Here is a tiny trained network, its code and every weight. The questions are about switching its units off for an input and a target symbol, where a switched-off unit gives its printed mean instead of its output.

import numpy as np


def w(rows, s, z=0):
    codes = np.array(rows[::2]) - 128.0
    scale = np.full(codes.shape[1], s)
    scale[-1] = z or s
    return codes * scale


def norm(h):
    return h / np.sqrt((h * h).mean(-1, keepdims=True) + 1e-5)


def f(y):
    return np.maximum(y, 0)


def softmax(a):
    e = np.exp(a - a.max(-1, keepdims=True))
    return e / e.sum(-1, keepdims=True)


def log_softmax(a):
    a = a - a.max(-1, keepdims=True)
    return a - np.log(np.exp(a).sum(-1, keepdims=True))


def net(x, mask):
    ids = ['αδεηθμπστφψω'.index(c) for c in x.split()]
    T = len(ids)
    res = E[ids] + P[:T]
    q, k, v = (norm(res) @ M[0].T for M in (Q, K, V))
    z = softmax(np.where(np.tri(T) > 0, q @ k.T / 3**0.5, -1e9)) @ v
    res = res + np.where(mask[0], z, O[0][:, -1]) @ O[0][:, :-1]
    y = f(norm(res) @ A[0][:, :-1].T + A[0][:, -1])
    res = res + np.where(mask[1:9], y, B[0][:, -1]) @ B[0][:, :-1]
    return log_softmax(norm(res)[-1] @ U[:, :-1].T + U[:, -1])


Q, K, V, O, A, B = {}, {}, {}, {}, {}, {}
E = w([
[228,71,135],'α',
[124,140,212],'δ',
[41,159,153],'ε',
[191,92,168],'η',
[116,133,80],'θ',
[156,113,192],'μ',
[173,83,137],'π',
[161,155,130],'σ',
[97,148,6],'τ',
[170,130,166],'φ',
[130,89,182],'ψ',
[114,170,117],'ω',
],0.021)
P = w([
[146,55,91],'0',
[149,194,169],'1',
[144,51,88],'2',
[148,194,168],'3',
[142,36,85],'4',
[150,195,170],'5',
[45,44,120],'6',
[148,191,169],'7',
[123,10,91],'8',
[149,194,169],'9',
[125,2,89],'10',
],0.0073)
Q[0] = w([
[203,198,255],'H0',
[193,205,184],'H0',
[219,81,153],'H0',
],0.0069)
K[0] = w([
[219,106,255],'H0',
[166,116,167],'H0',
[180,92,200],'H0',
],0.0089)
V[0] = w([
[11,2,44],'H0',
[149,245,151],'H0',
[234,228,219],'H0',
],0.0054)
O[0] = w([
[102,66,249,14],'H0',
[88,135,141,109],'H0',
[126,43,255,251],'H0',
],0.0062,0.0031)
A[0] = w([
[64,138,133,76],'N0',
[136,183,181,129],'N1',
[72,247,154,129],'N2',
[171,103,117,174],'N3',
[114,122,77,255],'N4',
[78,85,146,90],'N5',
[111,203,152,52],'N6',
[237,156,85,97],'N7',
],0.014,0.0077)
B[0] = w([
[101,204,89,143],'N0',
[68,135,47,215],'N1',
[180,92,160,207],'N2',
[71,179,75,254],'N3',
[143,231,154,240],'N4',
[189,39,104,157],'N5',
[189,41,5,148],'N6',
[93,67,142,223],'N7',
],0.011,0.0055)
U = w([
[210,119,150,135],'α',
[165,148,244,136],'δ',
[97,151,82,198],'ε',
[124,96,147,177],'η',
[195,192,176,177],'θ',
[66,183,195,140],'μ',
[45,59,83,41],'π',
[102,92,28,38],'σ',
[124,170,113,254],'τ',
[2,118,74,31],'φ',
[42,113,179,156],'ψ',
[178,124,86,177],'ω',
],0.021,0.0061)

Each question gives the input, a string of symbols that net reads in full, and the target symbol t.
The units are the heads (3 rows each of Q, K, V and O) and the neurons (one row each of A and B). Each row of codes is followed by its name. A weight is (code - 128) times the scale printed after its matrix; where a second scale follows, it is the last column's (O, A, B and U).
mask holds one flag per unit, heads first, then neurons. A switched-off unit (its flag False) gives its mean, the last column of its rows in O or B, instead of its output. The means were averaged over made-up inputs and are rounded, as every weight is.
A unit's drop is (log p(t) with every unit on - log p(t) with that unit switched off) / (log p(t) with every unit on - log p(t) with every unit switched off).
The circuit of an input: a set's keep is (log p(t) with only the set's units on - log p(t) with every unit switched off) / (log p(t) with every unit on - log p(t) with every unit switched off). Starting from all 9 units, units are removed one at a time, each time the one whose removal leaves the highest keep (on an exact tie, the one counted first), for as long as the keep stays at least 0.8.
units of the circuit, in order: the units of the circuit, biggest drop first
top k neurons: the k neurons with the biggest drops, biggest first
drop when u is switched off: that unit's drop, to one decimal
input φ ε θ, target τ: units of the circuit, in order : N4
input ε η α δ δ δ π σ φ, target π: top 3 neurons : N4, N3, N2
input ε η δ μ μ θ, target θ: top 2 neurons : N4, N2
input α μ δ σ ω ψ μ ω π σ, target σ: units of the circuit, in order : N7, N6
input μ α θ η μ η α ψ α μ, target μ: top 4 neurons : N1, N2, N7, N4
input α α φ α ε ε, target ε: top 4 neurons : N6, N1, N0, N7
input δ σ θ δ σ ε ω τ δ π, target π: top 4 neurons : N7, N4, N3, N2
input ψ δ α α α ω φ π, target π: drop when N2 is switched off : 0.2
input θ δ μ ω ε δ η ψ, target ψ: drop when N4 is switched off : 1.0
input π α ε π σ θ, target θ: drop when N4 is switched off : 0.2
input ψ δ φ, target π: top 2 neurons : N7, N4
